Here is a tiny trained network, its code and every weight. The questions are about switching its units off for an input and a class, where a switched-off unit gives its printed mean instead of its output.

import numpy as np


def w(rows, s, z=0):
    codes = np.array(rows[::2]) - 128.0
    scale = np.full(codes.shape[1], s)
    scale[-1] = z or s
    return codes * scale


def norm(h):
    return h / np.sqrt((h * h).mean(-1, keepdims=True) + 1e-5)


def f(y):
    return y / 2 * (1 + np.tanh(0.7978845608 * (y + 0.044715 * y**3)))


def log_softmax(a):
    a = a - a.max(-1, keepdims=True)
    return a - np.log(np.exp(a).sum(-1, keepdims=True))


def net(x, mask):
    res = np.array(x, float).reshape(1, 3) / 4 @ E
    u = 0
    for l in range(3):
        y = f(norm(res) @ A[l][:, :-1].T + A[l][:, -1])
        res = res + np.where(mask[u : u + 10], y, B[l][:, -1]) @ B[l][:, :-1]
        u += 10
    return log_softmax(norm(res)[-1] @ U[:, :-1].T + U[:, -1])


A, B = {}, {}
E = w([
[3,219,151,135,226,52,69],'x0',
[205,255,221,140,225,140,100],'x1',
[73,50,92,84,233,178,170],'x2',
],0.0067)
A[0] = w([
[203,205,106,79,24,186,229,72],'0.n0',
[46,169,164,100,125,129,123,253],'0.n1',
[94,87,57,18,176,168,95,37],'0.n2',
[128,175,148,255,31,103,134,39],'0.n3',
[101,107,68,93,112,136,194,43],'0.n4',
[201,137,115,134,236,129,178,94],'0.n5',
[92,130,126,191,115,215,66,141],'0.n6',
[89,97,92,110,129,162,164,68],'0.n7',
[134,181,111,89,111,154,84,19],'0.n8',
[176,196,126,108,144,155,113,105],'0.n9',
],0.0075,0.0012)
B[0] = w([
[143,99,123,189,152,87,153,254],'0.n0',
[131,4,92,174,102,144,108,211],'0.n1',
[125,151,77,164,146,128,152,222],'0.n2',
[146,154,1,147,108,146,107,223],'0.n3',
[129,158,115,96,149,108,150,187],'0.n4',
[105,172,111,100,115,93,225,221],'0.n5',
[134,112,125,130,144,101,133,130],'0.n6',
[128,107,97,91,80,94,146,179],'0.n7',
[104,127,141,94,89,92,141,129],'0.n8',
[196,112,114,123,121,61,189,192],'0.n9',
],0.0072,0.0041)
A[1] = w([
[161,122,205,150,175,91,121,55],'1.n0',
[89,179,198,223,63,88,116,100],'1.n1',
[82,71,114,228,105,53,58,176],'1.n2',
[174,22,21,117,171,130,57,146],'1.n3',
[222,85,126,67,82,196,141,123],'1.n4',
[70,162,131,81,9,88,190,111],'1.n5',
[101,172,174,181,171,127,162,122],'1.n6',
[35,229,169,161,120,140,104,184],'1.n7',
[109,92,110,122,174,54,254,249],'1.n8',
[91,55,136,162,178,213,152,69],'1.n9',
],0.0071,0.0021)
B[1] = w([
[86,127,159,27,180,140,73,139],'1.n0',
[129,150,95,148,117,165,126,152],'1.n1',
[114,103,126,103,130,148,49,204],'1.n2',
[184,173,243,124,193,126,125,205],'1.n3',
[40,100,170,162,149,137,224,168],'1.n4',
[148,119,120,96,110,76,67,148],'1.n5',
[169,98,132,130,177,171,136,152],'1.n6',
[139,73,166,165,1,112,178,156],'1.n7',
[171,97,157,154,100,117,66,253],'1.n8',
[178,238,93,106,92,163,139,152],'1.n9',
],0.0068,0.0074)
A[2] = w([
[10,119,154,167,135,87,111,147],'2.n0',
[87,173,93,161,160,155,126,192],'2.n1',
[144,113,131,107,92,85,223,251],'2.n2',
[89,115,73,114,195,138,194,30],'2.n3',
[106,73,85,130,64,135,132,138],'2.n4',
[111,123,78,88,202,137,179,110],'2.n5',
[72,71,102,52,83,114,102,109],'2.n6',
[44,157,157,191,127,116,90,100],'2.n7',
[150,206,172,85,164,144,133,105],'2.n8',
[169,129,104,140,96,64,98,225],'2.n9',
],0.012,0.0029)
B[2] = w([
[148,110,193,156,86,146,252,200],'2.n0',
[156,54,165,150,8,165,78,148],'2.n1',
[26,132,167,142,123,128,69,253],'2.n2',
[150,175,55,157,39,137,77,175],'2.n3',
[239,252,143,195,203,81,200,198],'2.n4',
[151,133,49,113,5,123,58,188],'2.n5',
[155,239,212,38,253,51,169,191],'2.n6',
[195,24,104,242,55,212,236,185],'2.n7',
[104,150,100,41,151,51,196,179],'2.n8',
[30,79,118,5,136,194,124,243],'2.n9',
],0.0059,0.0071)
U = w([
[149,34,205,242,88,144,226,156],'0',
[163,205,159,49,188,24,187,154],'1',
[176,169,25,133,2,122,54,159],'2',
[78,56,171,87,183,161,5,194],'3',
[61,177,96,201,210,186,123,22],'4',
[87,179,119,185,187,179,107,15],'5',
[69,179,110,207,194,157,97,7],'6',
[84,172,107,191,205,184,112,3],'7',
],0.015,0.011)

Each question gives the input, the list of numbers given to net, and the class t.
The units are the neurons (one row each of A and B). Each row of codes is followed by its name. A weight is (code - 128) times the scale printed after its matrix; where a second scale follows, it is the last column's (A, B and U).
mask holds one flag per neuron, layer by layer. A switched-off neuron (its flag False) gives its mean, the last column of its row in B, instead of its output. The means were averaged over made-up inputs and are rounded, as every weight is.
A unit's drop is (log p(t) with every unit on - log p(t) with that unit switched off) / (log p(t) with every unit on - log p(t) with every unit switched off).
The circuit of an input: a set's keep is (log p(t) with only the set's units on - log p(t) with every unit switched off) / (log p(t) with every unit on - log p(t) with every unit switched off). Starting from the 12 units with the biggest drops (on a tie, the unit counted first), units are removed one at a time, each time the one whose removal leaves the highest keep (on an exact tie, the one counted first), for as long as the keep stays at least 0.8.
units of the circuit, in order: the units of the circuit, biggest drop first
most important unit: the unit with the biggest drop
k most important neurons: the k neurons with the biggest drops, biggest first
top k neurons in layer l: the k neurons of layer l with the biggest drops, biggest first
drop when u is switched off: that unit's drop, to one decimal
input [4,1,-6], class 2: units of the circuit, in order => [0.n3]
input [-3,3,3], class 3: units of the circuit, in order => [2.n4; 2.n7]
input [-1,0,2], class 3: top 2 neurons in layer 1 => [1.n8; 1.n2]
input [-5,3,6], class 2: 2 most important neurons => [0.n5; 2.n5]
input [4,-3,1], class 0: top 2 neurons in layer 2 => [2.n7; 2.n0]
input [2,-7,-7], class 1: 3 most important neurons => [2.n6; 2.n4; 1.n8]
input [-2,0,3], class 3: 3 most important neurons => [1.n8; 0.n3; 0.n7]
input [2,-8,8], class 1: 3 most important neurons => [2.n6; 0.n7; 1.n8]
input [4,-8,8], class 1: 2 most important neurons => [2.n6; 0.n7]
input [5,3,-6], class 2: 2 most important neurons => [0.n3; 1.n4]
input [4,4,2], class 0: top 2 neurons in layer 1 => [1.n7; 1.n3]
input [-3,0,-1], class 3: 4 most important neurons => [0.n0; 2.n7; 2.n0; 2.n4]
input [-6,8,-7], class 1: top 2 neurons in layer 2 => [2.n7; 2.n5]
input [2,-4,6], class 2: most important unit => 0.n2
input [2,4,-5], class 2: top 2 neurons in layer 1 => [1.n3; 1.n1]
input [7,-6,1], class 0: 2 most important neurons => [2.n7; 2.n0]
input [6,-7,-2], class 1: 2 most important neurons => [2.n6; 0.n0]
input [7,4,7], class 0: top 2 neurons in layer 2 => [2.n0; 2.n7]
input [-4,-5,3], class 1: top 2 neurons in layer 2 => [2.n4; 2.n7]
input [-1,1,2], class 3: most important unit => 1.n8
input [-3,3,1], class 3: top 2 neurons in layer 1 => [1.n3; 1.n8]
input [-1,2,4], class 2: 2 most important neurons => [0.n2; 1.n3]
input [-2,-1,-1], class 3: drop when 0.n0 is switched off => 0.2
input [3,-7,5], class 1: drop when 2.n6 is switched off => 0.8
input [-2,-3,-2], class 3: drop when 1.n3 is switched off => 0.9
